Here is a tiny trained network, its code and every weight. The questions are about switching its units off for an input and a class, where a switched-off unit gives its printed mean instead of its output.

import numpy as np


def w(rows, s, z=0):
    codes = np.array(rows[::2]) - 128.0
    scale = np.full(codes.shape[1], s)
    scale[-1] = z or s
    return codes * scale


def norm(h):
    return h / np.sqrt((h * h).mean(-1, keepdims=True) + 1e-5)


def f(y):
    return y / 2 * (1 + np.tanh(0.7978845608 * (y + 0.044715 * y**3)))


def log_softmax(a):
    a = a - a.max(-1, keepdims=True)
    return a - np.log(np.exp(a).sum(-1, keepdims=True))


def net(x, mask):
    res = np.array(x, float).reshape(1, 5) / 4 @ E
    u = 0
    for l in range(4):
        y = f(norm(res) @ A[l][:, :-1].T + A[l][:, -1])
        res = res + np.where(mask[u : u + 9], y, B[l][:, -1]) @ B[l][:, :-1]
        u += 9
    return log_softmax(norm(res)[-1] @ U[:, :-1].T + U[:, -1])


A, B = {}, {}
E = w([
[99,84,105,85,255],'x0',
[208,230,214,111,164],'x1',
[189,152,52,221,173],'x2',
[126,130,129,129,129],'x3',
[129,128,127,128,129],'x4',
],0.0096)
A[0] = w([
[79,122,101,130,70,63],'L0N1',
[103,131,59,254,71,17],'L0N2',
[124,97,170,23,20,45],'L0N3',
[133,8,143,44,145,38],'L0N4',
[170,131,12,187,57,2],'L0N5',
[183,175,113,20,162,118],'L0N6',
[170,115,102,170,182,49],'L0N7',
[198,64,139,215,121,110],'L0N8',
[138,95,117,146,122,101],'L0N9',
],0.0077,0.0055)
B[0] = w([
[148,111,107,179,90,131],'L0N1',
[129,180,72,255,49,242],'L0N2',
[189,73,171,213,146,227],'L0N3',
[55,250,115,179,117,197],'L0N4',
[69,147,70,242,73,221],'L0N5',
[156,115,228,33,157,253],'L0N6',
[161,15,156,148,91,136],'L0N7',
[121,159,29,208,89,194],'L0N8',
[116,134,78,148,91,110],'L0N9',
],0.0056,0.0021)
A[1] = w([
[109,154,181,195,234,76],'L1N1',
[181,175,165,190,99,137],'L1N2',
[85,65,137,73,157,82],'L1N3',
[116,137,113,95,2,59],'L1N4',
[135,19,80,162,141,2],'L1N5',
[119,92,109,130,149,80],'L1N6',
[182,47,48,120,174,34],'L1N7',
[93,45,104,189,36,95],'L1N8',
[152,83,61,119,124,40],'L1N9',
],0.0094,0.0048)
B[1] = w([
[145,43,106,131,120,175],'L1N1',
[134,112,118,74,67,246],'L1N2',
[84,164,58,150,79,179],'L1N3',
[158,61,216,165,198,168],'L1N4',
[94,206,144,110,214,154],'L1N5',
[120,155,132,154,141,122],'L1N6',
[114,182,147,220,198,149],'L1N7',
[148,1,159,127,195,254],'L1N8',
[84,168,154,124,194,125],'L1N9',
],0.0087,0.0044)
A[2] = w([
[111,104,167,135,142,96],'L2N1',
[58,150,142,18,157,3],'L2N2',
[132,101,129,98,110,92],'L2N3',
[198,160,136,139,49,35],'L2N4',
[121,183,148,79,239,83],'L2N5',
[160,72,140,150,156,66],'L2N6',
[84,159,160,79,70,50],'L2N7',
[10,114,63,187,105,167],'L2N8',
[30,123,69,150,127,81],'L2N9',
],0.011,0.0047)
B[2] = w([
[111,123,109,79,156,136],'L2N1',
[94,152,202,2,208,179],'L2N2',
[94,154,131,113,160,127],'L2N3',
[68,179,59,54,159,185],'L2N4',
[100,56,111,144,139,204],'L2N5',
[117,88,130,108,113,148],'L2N6',
[92,89,155,196,65,148],'L2N7',
[64,176,151,147,66,253],'L2N8',
[145,240,118,95,65,191],'L2N9',
],0.0089,0.0064)
A[3] = w([
[176,162,104,160,108,59],'L3N1',
[137,245,56,147,118,41],'L3N2',
[148,154,192,105,93,139],'L3N3',
[166,165,139,100,83,61],'L3N4',
[249,172,91,125,150,124],'L3N5',
[231,52,150,183,190,4],'L3N6',
[124,173,136,161,166,61],'L3N7',
[98,170,125,68,126,96],'L3N8',
[99,143,69,190,145,80],'L3N9',
],0.014,0.0042)
B[3] = w([
[47,66,114,69,79,161],'L3N1',
[127,53,117,80,199,253],'L3N2',
[202,144,85,179,168,224],'L3N3',
[182,142,147,72,99,179],'L3N4',
[31,5,44,94,113,209],'L3N5',
[39,70,194,196,94,200],'L3N6',
[120,128,151,110,230,126],'L3N7',
[128,170,120,172,72,212],'L3N8',
[254,209,170,126,147,216],'L3N9',
],0.0095,0.0055)
U = w([
[92,4,166,174,143,238],'0',
[229,163,180,93,63,126],'1',
[160,130,62,232,47,57],'2',
[149,66,29,53,97,125],'3',
[30,209,130,101,85,133],'4',
[110,117,214,24,209,4],'5',
[130,191,84,175,230,125],'6',
],0.022,0.0042)

Each question gives the input, the list of numbers given to net, and the class t.
The units are the neurons (one row each of A and B). Each row of codes is followed by its name. A weight is (code - 128) times the scale printed after its matrix; where a second scale follows, it is the last column's (A, B and U).
mask holds one flag per neuron, layer by layer. A switched-off neuron (its flag False) gives its mean, the last column of its row in B, instead of its output. The means were averaged over made-up inputs and are rounded, as every weight is.
A unit's drop is (log p(t) with every unit on - log p(t) with that unit switched off) / (log p(t) with every unit on - log p(t) with every unit switched off).
most important unit: the unit with the biggest drop
top k neurons: the k neurons with the biggest drops, biggest first
k most important neurons of layer l: the k neurons of layer l with the biggest drops, biggest first
drop of u: that unit's drop, to one decimal
input [1,-5,-7,1,-8], class 4: most important unit : L1N3
input [0,5,6,-5,3], class 3: top 3 neurons : (L1N8 L1N2 L2N4)
input [0,3,-7,5,-1], class 1: top 2 neurons : (L0N3 L1N8)
input [6,0,1,-3,3], class 6: 3 most important neurons of layer 1 : (L1N3 L1N8 L1N7)
input [1,-7,2,5,-7], class 6: top 2 neurons : (L1N5 L1N8)
input [1,-2,-4,-1,-6], class 4: top 2 neurons : (L0N2 L1N3)
input [-8,-1,-1,3,-4], class 0: top 2 neurons : (L1N8 L1N4)
input [1,-3,-8,-7,-8], class 4: top 2 neurons : (L1N3 L0N2)
input [6,-1,1,-3,-5], class 6: 2 most important neurons of layer 1 : (L1N7 L1N2)
input [-3,5,1,-3,-1], class 3: 2 most important neurons of layer 2 : (L2N8 L2N2)
input [-7,-6,0,7,-1], class 0: top 4 neurons : (L1N8 L1N4 L1N3 L0N4)
input [1,-2,-7,1,4], class 4: top 3 neurons : (L1N3 L0N2 L0N4)
input [7,0,-1,-7,8], class 4: top 2 neurons : (L1N3 L1N8)
input [0,1,4,-1,-4], class 3: top neuron : (L1N4)
input [-1,1,5,3,6], class 3: drop of L3N2 : 0.2
input [4,-8,-4,8,4], class 4: drop of L0N3 : 0.0
input [1,-6,3,-7,4], class 6: drop of L3N9 : 0.1
input [1,-8,5,-4,-2], class 6: drop of L1N7 : 0.1
